Each row has a name. After each piece below comes the name of the row it's from, unless a question asks for something else. Each question is about the rows just above it. Some pieces are copies with a little noise. Places in a row count from 1.

kuvep: [147 184 184 144]
Bibu: [143 128 143 128]
fem: [ 69 135 185 128]
Das: [224 123 114 130]
gigu: [103 131 186 127]
rovu: [141 137 101 132]
Fopuf: [141 137 100 132]
[ 67 135 185 127] => fem
The entry that follows [123]: => [114]
Places of [137] in row rovu: => 2
Every place of [143] in Bibu: => 1 3
After [131 186], its row goes on with => [127]
Count of [184] in kuvep: => 2

Bibu: [188 133 121 129 138 127 100 118 119  48  96 120 149 134  56 109 125 138
 100 109 141 233 226 124 128  47 121 145 119 116 141 127 144 143 127]
kasi: [ 78 136 131 123 137 121 142 116 152 188 152 135 119 139 186 157 146 138
 133 148 139  41  43 119 121 196 148 107 150 117 126 140 128 141 119]
kuvep: [125  77 143 132  53 149 157 206 105 136 128 142 107 116 137 117 109  67
 152 120  50 124 120 131 133 135 112 140 112 188 110 126 116  48 133]
rovu: [135 140 153  83 139 119 112 120 144 119 122 151 128 205 120 134 149 138
 100 127 139 141 138  80  76 119 145 123 140 119 136 204 127 140  75]
lag: [133  65 149 132  44 152 150 216 100 121 126 146 118 128 123 105 102  60
 148 109  34 136 137 128 129 121 104 141 101 200 110 129 113  33 127]
Das: [183 136 118 133 138 122 112 116 120  63 103 117 154 118  64 103 118 139
 103 105 141 218 213 135 137  52 116 142 116 118 148 123 149 139 134]
Fopuf: [106 160 100 142 165 117 123  90 147 150 137 106 134 104 152 152 142 161
 128 145 168 101  97 146 140 151 141 109 148  88 144 112 138 167 143]
Sefu: [162 143 109 145 139 126 113 116 116  84 105 111 147  97  87 110 114 137
 110 118 140 177 179 147 142  84 115 141 115 117 143 107 144 141 144]
nemed: [130 126 166  62 123 132 120 130 138 123 127 159 119 241 124 137 150 122
 105 127 122 133 133  48  47 121 142 120 138 130 116 248 120 122  44]
gigu: [131 151 128 117 160 119 111 102 151 133 129 122 130 155 131 146 148 157
 110 136 161 126 127 110 117 130 147 121 147  96 135 154 134 154 109]
Dogi: [127 144  91 173 144 124 129 115 117 131 124 100 141  46 130 127 113 141
 139 129 144 130 126 186 178 128 119 127 124 114 140  62 143 142 184]
Every place of [147] in gigu: => 27 29
The rest of the row after [139 119]: => [112 120 144 119 122 151 128 205 120 134 149 138 100 127 139 141 138  80
  76 119 145 123 140 119 136 204 127 140  75]

rovu: [147 141 105 135 137  98  69  72  76 144 187 143]
fem: [106 109 145 106 109 151 202 199 184 182 106 109]
Fopuf: [140 106 145 215 140 215 202 140 184 166 215 140]
Sefu: [124  92  77 188 132  61  60  62 199 198 196 104]
nemed: [106 144 105 134 137  98 202 199 184 165 202 109]
What comes right after [76] in the named rows? => [144]
Places of [109] in row fem: => 2 5 12
At which places does nemed hold [165]? => 10
What comes right after [182] in the named rows? => [106]
After [141 105 135 137  98], its row goes on with => [ 69  72  76 144 187 143]
At which places does Fopuf hold [140]? => 1 5 8 12

rovu: [168 141 168 113 179 155 107  94  38 186 133 178 201 113 182 103 141  84
 102 122 173 183  48 110 100 112 100 120 131  64 147 173 107 155 216  58
 156 136 147]
fem: [134 205 167  86 128 135 116 102  52 144 109 177 201 113 182 103 133 111
  48 123 175 185  48  53 148 113 100 152 188  85 143 184 134 119 175 106
 127 123 214]
lag: [166 192 163 106 167 141 104  90  71 182 110 159 213 129 145  77 137  55
  62 114 197 187  48  95  61  91 101 104 164  47 141 154 145 201 194  61
 128 125 196]
gigu: [134 205 167  86 128 135 116 102  52 145 109 167 169 112 130  69 133 111
  48 123 175 112  48  53 148 113 100 152 188  85 143 184  88 114 147  91
 104  75 116]
Dogi: [136  98 201 125 128 138  94 108  10 167 128 143 149  87 239 161 133 109
  47 123 175 167  48  89  87 143  91 102 192  80 164 186  74  94 139 103
 113  82 118]
Das: [134 205 167  86 128 112 116 102  52 145 109 167 169 112 130  69 133 111
  48 123 175 168  48  53 148 113 100 152 188  85 143 184 134 119 175 106
 113 101 181]
Go on from [178 201 113 182 103] to the end of its row. => [141  84 102 122 173 183  48 110 100 112 100 120 131  64 147 173 107 155
 216  58 156 136 147]
How many times does Dogi hold [113]? => 1
Which row holds [134 205 167  86 128 112 116 102  52 145 109 167 169 112 130  69 133 111
  48 123 175 168  48  53 148 113 100 152 188  85 143 184 134 119 175 106
 113 101 181]? => Das
Go on from [101 104 164] to the end of its row. => [ 47 141 154 145 201 194  61 128 125 196]
Go on from [106 127] to the end of its row. => [123 214]
At which places does Das hold [184]? => 32
[136  98 200 125 128 138  95 108  10 167 128 142 149  87 239 160 134 109
  47 123 175 168  49  89  87 143  91 103 192  79 163 187  73  95 139 102
 113  82 118] => Dogi

lag: [ 94  78  77 146 185  78 146  10  66  78  78]
rovu: [124 128 130 191 119 148  99  57  25 146 155]
Sefu: [149  85 110  95 181 109  58 190 183 201 188]
kuvep: [109 203 203 109 148 108 108  75 108 192 138]
kasi: [ 84 148  73  90 184 176 147  75 142 193 138]
The rest of the row after [119 148  99]: => [ 57  25 146 155]
Times [109] occurs in kuvep: => 2
[108 203 204 109 146 108 108  75 108 192 138] => kuvep
The entry that follows [90]: => [184]
[ 94  78  76 147 185  78 146  11  67  79  78] => lag
The entry that follows [77]: => [146]
Every place of [78] in lag: => 2 6 10 11

gigu: [127  89 133 154 223 141]
nemed: [103 165 125  58 116 141]
Sefu: [103 165 126  58 116 117]
After [103 165 126  58 116], its row goes on with => [117]
The rest of the row after [127  89 133 154]: => [223 141]
[103 164 126  59 117 143] => nemed

nemed: [123  41 179  97 134 104 166 126 136 199 180  82  95 166 114]
Fopuf: [123  40 179  97 134 104 166 126 136 199 180  82 164 151 195]
rovu: [123  40 179  97 134 104 166 166 136  97 180  82 164 150  96]
Dogi: [123  40 179  97 134 104 166 126 136 199 180  82 164 152 190]
After [199 180  82 164 151], its row goes on with => [195]
After [164 152], its row goes on with => [190]
Go on from [199 180  82  95] to the end of its row. => [166 114]
Places of [97] in row rovu: => 4 10
[123  39 179  98 134 104 165 166 135  98 179  82 163 150  96] => rovu
Every place of [199] in Fopuf: => 10
After [164 151], its row goes on with => [195]

Dogi: [ 83  63  78 158]
Fopuf: [102 154 127  75]
rovu: [141 187 115 178]
fem: [243 242  78 242]
lag: [171  80 144 164]
Bibu: [212 142 154 177]
Das: [ 82  93  63 241]
kuvep: [201 155 181  64]
gigu: [ 67 213 111  46]
Sefu: [83 83 78 50]
What comes right after [243] in the named rows? => [242]
At which places does Sefu hold [83]? => 1 2
Count of [242] in fem: => 2

nemed: [151  46  40  95 151 120 140 101 139 208 117 142  42]
Dogi: [129 136 135 137 104 133 100 221 113 132 114  51 131]
kuvep: [232 133 141 232 118 145 112 232 146 113 143 232 139]
rovu: [ 96 151 134 161 149 109 155  48 147  48  48 193 147]
Fopuf: [177 159 163  75 119 144 117 121 135  88 133 130 160]
fem: [133  30  34 121 146 120 134 143 120 247 106 115  24]
Places of [232] in row kuvep: => 1 4 8 12
Every place of [48] in rovu: => 8 10 11
[176 159 161  73 119 146 117 119 135  87 133 131 161] => Fopuf
The entry that follows [149]: => [109]
[130 135 135 136 104 133 100 221 114 132 114  51 131] => Dogi

gigu: [ 35 187 203  89 214  61 156  64  38 127 168  99 128 141 159  47  90 142
  71  50 203 214 132  52 113  92 194 118 206 217  70 217 103  50 132 216
 145  46  46 142 143  91 199 152 184 109 141  73  41  48 213]
Fopuf: [150 191 145 130 191 169 181 121 122  34 129 105 126  63 220  49 191 174
 170 121 127  77 121  91  39  90 166 168  53  65 196 173 157 111  96 182
  79 155 191  93 182 105 208 145 130  68 160 223 121  64  55]
Bibu: [ 45 153 222 201 175  95  85  90 138 210 209  67  81  89  74 150  87 163
  93 194  40 173 127  75  85 217 207  66 138 112  38  65 110  50  41  74
 158  60  48  36 195 148 202  54  95  82 139 180 160 201 156]
fem: [ 55 141 195 102 195 164 108 112 164 200 161 117 187 102 169  77 184 204
  98  73 131 213 136 212 124 128  45  50  61 124 135 167 222  52 112  75
 204  76 152  68  42  49 122 187  64  93 201 110  45 138 204]
Sefu: [181 186 214  57  91  41  97 185 170 142 122 155 130 155  61  55 210 156
 179 126 193 203 213 199  96 137  79  81  67 134 124 194  45 176  87 151
 212  83 144  63 198  86 111 112 142 175  71 200 154 141  82]
lag: [165 165 108 133 171 121 155 122 156 189  67 218 134 201 150 145  61  63
  36 205 105 201  92 173 147 170 183 159 180 112 171  90 131 218 151  38
 113  50 119 183 108 113 208  55 118  83  54 107  97  95 106]
Das: [166 142  70 121 155  69 206  71 108 213 118  49 223 128 177 192 143  65
  47 102 215 222 169  78 171  52 138  42 163  49  40  91  49 210 124 112
 150 216 159 152 140 174  43 185 211 122 188 195 139 120  80]
Times [120] occurs in Fopuf: => 0
[166 142  70 121 155  69 206  71 108 213 118  49 223 128 177 192 143  65
  47 102 215 222 169  78 171  52 138  42 163  49  40  91  49 210 124 112
 150 216 159 152 140 174  43 185 211 122 188 195 139 120  80] is in which row? => Das

